Below are the code and all the weights of a small trained network. Each question names an input and a class and asks about switching units off, where a switched-off unit gives its printed mean instead of its output.

import numpy as np


def w(rows, s, z=0):
    codes = np.array(rows[::2]) - 128.0
    scale = np.full(codes.shape[1], s)
    scale[-1] = z or s
    return codes * scale


def norm(h):
    return h / np.sqrt((h * h).mean(-1, keepdims=True) + 1e-5)


def f(y):
    return y / 2 * (1 + np.tanh(0.7978845608 * (y + 0.044715 * y**3)))


def log_softmax(a):
    a = a - a.max(-1, keepdims=True)
    return a - np.log(np.exp(a).sum(-1, keepdims=True))


def net(x, mask):
    res = np.array(x, float).reshape(1, 7) / 4 @ E
    u = 0
    for l in range(4):
        y = f(norm(res) @ A[l][:, :-1].T + A[l][:, -1])
        res = res + np.where(mask[u : u + 3], y, B[l][:, -1]) @ B[l][:, :-1]
        u += 3
    return log_softmax(norm(res)[-1] @ U[:, :-1].T + U[:, -1])


A, B = {}, {}
E = w([
[234,94,67,111,88,77,71,113,130,115,181],'x0',
[119,208,67,26,122,194,139,49,145,179,65],'x1',
[121,125,119,73,65,70,142,99,4,123,74],'x2',
[142,150,104,123,204,115,125,164,213,155,150],'x3',
[196,103,165,119,92,68,163,243,136,67,175],'x4',
[105,134,108,126,124,168,13,210,112,179,125],'x5',
[63,133,169,103,144,74,95,112,104,54,161],'x6',
],0.0031)
A[0] = w([
[244,53,52,178,40,83,101,200,115,169,104,82],'L0N1',
[203,24,104,251,134,117,98,172,116,196,143,47],'L0N2',
[95,176,100,34,45,106,162,29,15,116,46,2],'L0N3',
],0.0031,0.0028)
B[0] = w([
[158,86,196,105,242,189,173,143,81,159,138,186],'L0N1',
[50,136,216,80,126,186,144,111,182,45,167,145],'L0N2',
[88,73,137,200,163,155,74,190,254,84,155,254],'L0N3',
],0.0039,0.002)
A[1] = w([
[128,138,76,89,3,98,122,23,14,130,64,2],'L1N1',
[126,200,17,100,75,191,45,137,145,252,75,107],'L1N2',
[100,238,148,57,151,43,139,254,196,90,164,14],'L1N3',
],0.0035,0.0022)
B[1] = w([
[99,161,159,198,165,168,95,186,216,61,195,162],'L1N1',
[166,105,34,153,93,148,62,47,48,172,92,253],'L1N2',
[125,75,124,208,89,253,113,63,165,68,190,166],'L1N3',
],0.0044,0.0026)
A[2] = w([
[3,195,193,188,160,202,224,130,125,198,36,81],'L2N1',
[55,187,56,110,200,62,142,51,217,141,93,73],'L2N2',
[51,181,156,115,149,241,158,175,218,196,51,1],'L2N3',
],0.0036,0.003)
B[2] = w([
[218,66,90,67,150,255,163,99,30,144,184,252],'L2N1',
[86,60,108,138,88,40,80,107,111,83,106,229],'L2N2',
[215,105,142,85,101,4,179,127,66,99,138,170],'L2N3',
],0.0056,0.0019)
A[3] = w([
[134,153,134,201,123,114,227,58,254,63,159,173],'L3N1',
[20,244,149,122,33,79,142,94,127,57,53,7],'L3N2',
[65,91,219,174,109,138,39,228,8,110,155,91],'L3N3',
],0.0039,0.0013)
B[3] = w([
[52,68,161,141,172,243,97,154,113,88,166,244],'L3N1',
[129,77,164,195,175,78,91,183,219,122,167,144],'L3N2',
[36,102,112,173,150,112,93,67,254,61,129,253],'L3N3',
],0.0048,0.0027)
U = w([
[89,108,157,169,160,168,100,150,206,98,169,193],'0',
[102,123,142,146,101,4,114,129,140,109,99,85],'1',
[182,99,156,98,135,149,224,133,53,122,148,126],'2',
[128,156,60,107,108,164,85,72,82,186,74,188],'3',
[125,206,148,134,103,82,168,155,118,155,109,2],'4',
[202,199,122,94,143,129,141,192,156,215,120,42],'5',
],0.012,0.0055)

Each question gives the input, the list of numbers given to net, and the class t.
The units are the neurons (one row each of A and B). Each row of codes is followed by its name. A weight is (code - 128) times the scale printed after its matrix; where a second scale follows, it is the last column's (A, B and U).
mask holds one flag per neuron, layer by layer. A switched-off neuron (its flag False) gives its mean, the last column of its row in B, instead of its output. The means were averaged over made-up inputs and are rounded, as every weight is.
A unit's drop is (log p(t) with every unit on - log p(t) with that unit switched off) / (log p(t) with every unit on - log p(t) with every unit switched off).
The circuit of an input: a set's keep is (log p(t) with only the set's units on - log p(t) with every unit switched off) / (log p(t) with every unit on - log p(t) with every unit switched off). Starting from all 12 units, units are removed one at a time, each time the one whose removal leaves the highest keep (on an exact tie, the one counted first), for as long as the keep stays at least 0.8.
circuit, biggest first: the units of the circuit, biggest drop first
k most important neurons: the k neurons with the biggest drops, biggest first
top k neurons in layer l: the k neurons of layer l with the biggest drops, biggest first
drop when u is switched off: that unit's drop, to one decimal
input [-8,-6,-2,1,0,-8,3], class 2: 2 most important neurons	L2N1; L0N3
input [-1,-2,2,-2,8,-8,7], class 0: circuit, biggest first	L2N1; L3N1; L1N3
input [8,-1,-2,1,0,-7,4], class 2: circuit, biggest first	L3N3
input [-3,4,-8,2,-1,-4,2], class 2: circuit, biggest first	L2N1; L2N3
input [0,0,6,0,-5,-2,3], class 1: 2 most important neurons	L0N3; L2N2
input [-7,-8,4,-3,-3,0,-2], class 2: 2 most important neurons	L2N1; L1N2
input [3,8,-7,8,0,-1,3], class 3: 2 most important neurons	L1N2; L0N3
input [5,1,-1,4,0,8,2], class 3: top 2 neurons in layer 1	L1N2; L1N1
input [5,-2,4,6,4,-2,3], class 2: top 2 neurons in layer 1	L1N1; L1N3
input [7,2,6,-4,3,7,2], class 0: 2 most important neurons	L3N3; L1N1
input [-5,-8,7,-1,5,-1,-6], class 0: 3 most important neurons	L3N3; L2N3; L0N2
input [-4,-1,1,-4,5,-6,6], class 0: top 2 neurons in layer 3	L3N1; L3N2
input [-8,8,7,7,4,5,7], class 2: 2 most important neurons	L2N1; L2N3
input [-5,0,2,6,5,5,-4], class 2: 3 most important neurons	L2N3; L0N3; L1N3
input [-8,-5,6,2,-3,-2,-1], class 2: circuit, biggest first	L2N1
input [1,1,-1,8,-3,-7,-6], class 3: top 2 neurons in layer 1	L1N1; L1N3
input [0,6,-7,-2,6,1,-3], class 5: top 2 neurons in layer 2	L2N2; L2N1
input [3,4,-1,-2,7,-8,8], class 0: 2 most important neurons	L3N1; L2N1
input [-2,1,-7,-5,-3,7,5], class 3: 2 most important neurons	L0N3; L1N2
input [0,2,-6,4,-5,3,-5], class 3: top neuron in layer 1	L1N2
input [0,-4,4,-3,1,-8,2], class 0: top 2 neurons in layer 3	L3N1; L3N2
input [-6,6,-6,6,6,7,1], class 3: top 2 neurons in layer 1	L1N2; L1N3
input [-6,0,-7,-2,4,4,-2], class 2: drop when L0N3 is switched off	0.2
